Below is a small trained network, with its code and all its weights. Each question gives an input and a target symbol and asks what happens when units are switched off, that is, made to give their printed mean instead of their output.

import numpy as np


def w(rows, s, z=0):
    codes = np.array(rows[::2]) - 128.0
    scale = np.full(codes.shape[1], s)
    scale[-1] = z or s
    return codes * scale


def norm(h):
    return h / np.sqrt((h * h).mean(-1, keepdims=True) + 1e-5)


def f(y):
    return y / 2 * (1 + np.tanh(0.7978845608 * (y + 0.044715 * y**3)))


def softmax(a):
    e = np.exp(a - a.max(-1, keepdims=True))
    return e / e.sum(-1, keepdims=True)


def log_softmax(a):
    a = a - a.max(-1, keepdims=True)
    return a - np.log(np.exp(a).sum(-1, keepdims=True))


def net(x, mask):
    ids = ['αβγδεζηθλμπστφψω'.index(c) for c in x.split()]
    T = len(ids)
    res = E[ids] + P[:T]
    u = 0
    for l in range(2):
        r = norm(res)
        for j in range(2):
            rows = slice(2 * j, 2 * j + 2)
            q, k, v = (r @ M[l][rows].T for M in (Q, K, V))
            z = softmax(np.where(np.tri(T) > 0, q @ k.T / 2**0.5, -1e9)) @ v
            o = O[l][rows]
            res = res + np.where(mask[u + j], z, o[:, -1]) @ o[:, :-1]
        u += 2
        y = f(norm(res) @ A[l][:, :-1].T + A[l][:, -1])
        res = res + np.where(mask[u : u + 8], y, B[l][:, -1]) @ B[l][:, :-1]
        u += 8
    return log_softmax(norm(res)[-1] @ U[:, :-1].T + U[:, -1])


Q, K, V, O, A, B = {}, {}, {}, {}, {}, {}
E = w([
[99,221,91,99],'α',
[116,103,139,90],'β',
[78,104,110,152],'γ',
[151,125,77,107],'δ',
[196,118,2,130],'ε',
[118,104,145,112],'ζ',
[129,90,117,179],'η',
[96,100,167,83],'θ',
[121,151,88,119],'λ',
[112,171,113,79],'μ',
[105,166,90,114],'π',
[79,107,162,105],'σ',
[115,135,114,137],'τ',
[171,117,104,205],'φ',
[98,85,164,112],'ψ',
[136,143,141,98],'ω',
],0.021)
P = w([
[185,116,171,138],'0',
[83,72,60,39],'1',
[131,216,159,85],'2',
[176,154,119,179],'3',
[74,67,46,59],'4',
[123,244,171,60],'5',
[180,150,119,180],'6',
[87,64,41,62],'7',
[71,175,116,243],'8',
],0.011)
Q[0] = w([
[110,105,139,80],'0.h1',
[110,205,184,135],'0.h1',
[140,27,136,172],'0.h2',
[250,247,12,207],'0.h2',
],0.013)
K[0] = w([
[109,131,154,106],'0.h1',
[112,205,140,136],'0.h1',
[198,62,163,138],'0.h2',
[102,248,58,200],'0.h2',
],0.017)
V[0] = w([
[253,88,233,201],'0.h1',
[165,140,84,211],'0.h1',
[71,187,119,239],'0.h2',
[220,167,95,165],'0.h2',
],0.0044)
O[0] = w([
[224,1,179,151,5],'0.h1',
[78,76,216,126,91],'0.h1',
[88,108,228,83,106],'0.h2',
[145,24,178,155,149],'0.h2',
],0.0038,0.0024)
A[0] = w([
[183,253,242,113,18],'0.n1',
[2,105,119,172,144],'0.n2',
[101,151,140,247,194],'0.n3',
[86,106,90,49,98],'0.n4',
[248,216,105,147,104],'0.n5',
[101,84,209,165,6],'0.n6',
[93,3,46,110,99],'0.n7',
[113,147,156,35,123],'0.n8',
],0.0098,0.0022)
B[0] = w([
[152,195,187,74,224],'0.n1',
[213,133,138,106,210],'0.n2',
[125,248,91,91,190],'0.n3',
[133,149,134,183,235],'0.n4',
[120,191,119,215,219],'0.n5',
[75,150,157,96,131],'0.n6',
[96,176,80,123,253],'0.n7',
[157,126,46,153,213],'0.n8',
],0.015,0.0046)
Q[1] = w([
[40,56,35,178],'1.h1',
[146,15,8,35],'1.h1',
[208,195,131,252],'1.h2',
[158,200,249,170],'1.h2',
],0.014)
K[1] = w([
[84,69,99,164],'1.h1',
[197,1,178,105],'1.h1',
[186,198,77,183],'1.h2',
[85,224,78,75],'1.h2',
],0.017)
V[1] = w([
[78,174,54,98],'1.h1',
[54,137,123,222],'1.h1',
[246,101,143,188],'1.h2',
[128,143,47,84],'1.h2',
],0.013)
O[1] = w([
[103,33,157,122,254],'1.h1',
[12,141,89,76,142],'1.h1',
[161,68,122,254,156],'1.h2',
[163,118,59,29,191],'1.h2',
],0.01,0.0059)
A[1] = w([
[180,182,164,82,147],'1.n1',
[126,178,84,150,111],'1.n2',
[79,146,248,197,86],'1.n3',
[124,129,205,78,106],'1.n4',
[201,58,106,135,99],'1.n5',
[6,89,106,89,232],'1.n6',
[119,13,99,53,4],'1.n7',
[129,120,41,81,239],'1.n8',
],0.015,0.0033)
B[1] = w([
[109,59,87,178,220],'1.n1',
[125,68,163,131,211],'1.n2',
[138,140,117,1,137],'1.n3',
[216,119,101,133,145],'1.n4',
[57,90,201,87,143],'1.n5',
[163,111,234,170,185],'1.n6',
[143,223,239,142,144],'1.n7',
[136,135,124,54,254],'1.n8',
],0.016,0.01)
U = w([
[111,238,67,134,253],'α',
[131,46,222,174,155],'β',
[144,140,76,44,109],'γ',
[80,62,104,209,127],'δ',
[116,49,41,130,73],'ε',
[204,177,225,112,145],'ζ',
[111,158,202,44,160],'η',
[100,10,170,86,87],'θ',
[39,188,171,161,220],'λ',
[108,114,86,189,153],'μ',
[39,152,181,53,129],'π',
[237,97,105,106,120],'σ',
[130,220,89,26,128],'τ',
[197,194,103,220,136],'φ',
[173,106,194,78,90],'ψ',
[252,220,190,150,129],'ω',
],0.012,0.0041)

Each question gives the input, a string of symbols that net reads in full, and the target symbol t.
The units are the heads (2 rows each of Q, K, V and O) and the neurons (one row each of A and B). Each row of codes is followed by its name. A weight is (code - 128) times the scale printed after its matrix; where a second scale follows, it is the last column's (O, A, B and U).
mask holds one flag per unit, layer by layer, with each layer's heads first. A switched-off unit (its flag False) gives its mean, the last column of its rows in O or B, instead of its output. The means were averaged over made-up inputs and are rounded, as every weight is.
A unit's drop is (log p(t) with every unit on - log p(t) with that unit switched off) / (log p(t) with every unit on - log p(t) with every unit switched off).
most important unit: the unit with the biggest drop
top k neurons: the k neurons with the biggest drops, biggest first
k most important neurons of layer l: the k neurons of layer l with the biggest drops, biggest first
input λ ζ η ε π, target β: top 3 neurons	(0.n3; 1.n6; 0.n5)
input ψ β τ φ σ, target τ: most important unit	0.n3
input τ σ δ η φ φ α α, target α: 2 most important neurons of layer 1	(1.n6; 1.n1)
input θ π λ ε τ λ η ζ, target σ: top 4 neurons	(0.n3; 0.n7; 0.n5; 0.n2)
input η θ α ζ δ θ ψ α, target λ: 2 most important neurons of layer 0	(0.n1; 0.n2)
input λ δ λ ε μ, target β: top 2 neurons	(1.n6; 0.n5)
input ψ θ ω π λ ω δ ψ, target τ: top 2 neurons	(0.n6; 0.n2)
input θ ε γ π ω, target σ: top 2 neurons	(0.n5; 0.n7)
input δ α δ ω γ ψ α ω, target θ: top 3 neurons	(0.n3; 0.n5; 1.n6)
input ζ λ σ ε, target ε: top 2 neurons	(0.n5; 0.n8)
input ε ω ε λ ω ε σ, target σ: top 2 neurons	(1.n1; 0.n2)
input δ ψ λ ω α, target θ: top 3 neurons	(0.n3; 0.n5; 1.n6)
input η β φ λ β, target λ: top 4 neurons	(0.n1; 0.n2; 0.n6; 0.n8)
input λ δ α π ζ, target β: 2 most important neurons of layer 1	(1.n6; 1.n1)
input τ γ η β η τ γ ε, target α: most important unit	1.h1
input β λ λ β π, target ε: 4 most important neurons of layer 0	(0.n3; 0.n1; 0.n2; 0.n7)
input θ ε ψ ω σ ε λ σ, target σ: top 2 neurons	(0.n7; 0.n5)
input δ δ μ θ γ ω φ ω, target θ: top 3 neurons	(0.n3; 0.n5; 0.n8)
input σ λ α β, target β: 4 most important neurons of layer 0	(0.n5; 0.n2; 0.n4; 0.n8)
input ζ σ ζ β τ, target φ: most important unit	1.h2
input ω β μ α γ ψ γ φ, target δ: top 2 neurons	(0.n7; 0.n5)
input ω ω φ σ α ε ψ η, target δ: 4 most important neurons of layer 0	(0.n7; 0.n1; 0.n3; 0.n2)
input θ λ δ φ α, target σ: 3 most important neurons of layer 0	(0.n5; 0.n3; 0.n7)
input λ δ α σ ψ ω β, target β: 2 most important neurons of layer 0	(0.n2; 0.n8)
input δ ε φ ω π, target θ: 4 most important neurons of layer 0	(0.n1; 0.n5; 0.n4; 0.n2)
input ω σ β β μ ω σ π, target δ: top 4 neurons	(0.n7; 0.n3; 0.n5; 0.n1)
input δ ω ε τ, target τ: 2 most important neurons of layer 0	(0.n3; 0.n6)
input π η ε ζ φ φ β α η, target τ: 2 most important neurons of layer 0	(0.n3; 0.n2)
